Below are the code and all the weights of a small trained network. Each question names an input and a class and asks about switching units off, where a switched-off unit gives its printed mean instead of its output.

import numpy as np


def w(rows, s, z=0):
    codes = np.array(rows[::2]) - 128.0
    scale = np.full(codes.shape[1], s)
    scale[-1] = z or s
    return codes * scale


def f(y):
    return y / 2 * (1 + np.tanh(0.7978845608 * (y + 0.044715 * y**3)))


def log_softmax(a):
    a = a - a.max(-1, keepdims=True)
    return a - np.log(np.exp(a).sum(-1, keepdims=True))


def net(x, mask):
    res = np.array(x, float).reshape(1, 8) / 4 @ E
    y = f(res @ A[0][:, :-1].T + A[0][:, -1])
    res = res + np.where(mask, y, B[0][:, -1]) @ B[0][:, :-1]
    return log_softmax(res[-1] @ U[:, :-1].T + U[:, -1])


A, B = {}, {}
E = w([
[119,82,150,77,142,141,130,122,234,47,126],'x0',
[128,139,116,123,115,127,137,140,134,112,146],'x1',
[224,127,61,104,131,69,62,155,149,106,90],'x2',
[136,115,128,129,121,118,134,107,122,127,138],'x3',
[132,134,117,113,108,107,146,122,128,108,159],'x4',
[121,124,106,120,113,115,139,106,128,116,136],'x5',
[125,126,138,129,127,132,118,121,113,117,120],'x6',
[110,143,112,182,249,93,90,99,136,104,188],'x7',
],0.02)
A[0] = w([
[48,132,203,139,42,165,223,128,150,203,147,218],'N1',
[188,170,124,123,92,114,101,170,86,151,102,147],'N2',
[241,99,58,118,104,86,110,181,93,90,45,150],'N3',
[135,173,141,151,32,155,202,135,48,197,88,247],'N4',
[230,103,91,97,193,72,8,125,220,67,132,97],'N5',
[147,55,183,37,42,176,138,123,213,119,76,139],'N6',
[119,31,180,87,119,176,172,164,201,67,127,169],'N7',
[105,31,185,62,161,137,170,140,180,99,130,160],'N8',
[144,96,159,146,206,140,119,107,238,58,163,91],'N9',
[121,189,87,172,201,73,81,155,75,146,179,138],'N10',
[1,161,174,132,181,163,132,93,117,133,212,165],'N11',
[122,180,58,209,192,83,123,103,74,153,170,153],'N12',
[226,140,126,61,101,138,142,141,128,136,64,127],'N13',
[126,51,155,68,162,79,87,144,207,50,104,93],'N14',
],0.0094,0.011)
B[0] = w([
[59,116,128,81,161,146,116,190,63,101,146,251],'N1',
[149,61,17,85,76,86,129,74,106,160,142,174],'N2',
[215,133,70,121,73,82,153,134,154,229,109,206],'N3',
[69,22,118,61,156,109,184,201,54,102,103,243],'N4',
[125,115,159,156,121,77,108,244,85,108,26,229],'N5',
[161,178,165,68,54,195,88,143,101,129,123,220],'N6',
[79,163,173,99,102,182,49,107,179,71,105,219],'N7',
[100,195,242,102,110,159,100,51,172,86,110,206],'N8',
[75,104,200,174,140,89,218,130,149,42,69,213],'N9',
[195,137,108,167,237,105,98,103,117,106,131,189],'N10',
[75,155,135,238,143,165,208,113,169,165,167,229],'N11',
[179,142,137,137,200,160,83,121,83,115,180,196],'N12',
[170,132,119,102,94,118,125,100,156,153,64,178],'N13',
[144,104,196,162,97,105,152,164,107,54,56,205],'N14',
],0.011,0.029)
U = w([
[58,42,154,143,137,98,190,254,84,75,78,239],'0',
[140,65,29,107,79,96,159,131,124,232,121,71],'1',
[119,165,126,223,202,217,184,138,69,181,229,181],'2',
[210,188,74,193,174,73,7,133,114,115,139,161],'3',
[59,183,177,88,109,243,98,113,123,97,144,124],'4',
[190,195,154,135,21,161,109,157,176,140,73,4],'5',
[46,168,177,246,133,131,200,74,225,83,132,9],'6',
],0.01,0.0031)

Each question gives the input, the list of numbers given to net, and the class t.
The units are the neurons (one row each of A and B). Each row of codes is followed by its name. A weight is (code - 128) times the scale printed after its matrix; where a second scale follows, it is the last column's (A, B and U).
mask holds one flag per neuron, in row order. A switched-off neuron (its flag False) gives its mean, the last column of its row in B, instead of its output. The means were averaged over made-up inputs and are rounded, as every weight is.
A unit's drop is (log p(t) with every unit on - log p(t) with that unit switched off) / (log p(t) with every unit on - log p(t) with every unit switched off).
The circuit of an input: a set's keep is (log p(t) with only the set's units on - log p(t) with every unit switched off) / (log p(t) with every unit on - log p(t) with every unit switched off). Starting from the 12 units with the biggest drops (on a tie, the unit counted first), units are removed one at a time, each time the one whose removal leaves the highest keep (on an exact tie, the one counted first), for as long as the keep stays at least 0.8.
units of the circuit, in order: the units of the circuit, biggest drop first
most important unit: the unit with the biggest drop
k most important neurons: the k neurons with the biggest drops, biggest first
drop of u: that unit's drop, to one decimal
input [0,-5,1,-7,-4,0,-3,5], class 3: units of the circuit, in order	(N4 N10)
input [8,7,0,4,8,-6,-5,6], class 6: units of the circuit, in order	(N4)
input [-3,-3,-7,0,1,0,4,1], class 2: units of the circuit, in order	(N11 N9)
input [5,-4,1,-5,3,-7,-1,0], class 5: 2 most important neurons	(N4 N1)
input [0,7,3,-5,8,8,0,8], class 3: 3 most important neurons	(N4 N10 N12)
input [-7,-8,8,4,8,5,-6,2], class 3: 2 most important neurons	(N10 N12)
input [4,8,6,-4,-8,7,8,0], class 5: 3 most important neurons	(N4 N3 N1)
input [1,2,-2,-7,-2,-5,-4,-5], class 4: 2 most important neurons	(N5 N6)
input [-4,0,7,-3,-4,0,4,1], class 3: 2 most important neurons	(N10 N4)
input [-5,-5,5,2,6,1,8,1], class 3: 2 most important neurons	(N10 N12)
input [-4,-7,-1,-5,-6,-4,5,1], class 2: drop of N14	0.1
input [-4,2,-4,4,2,5,7,1], class 2: drop of N5	0.3
input [-8,-5,1,-7,-3,6,-8,-1], class 1: drop of N2	0.2
input [7,4,-7,7,-3,3,-6,2], class 6: most important unit	N11
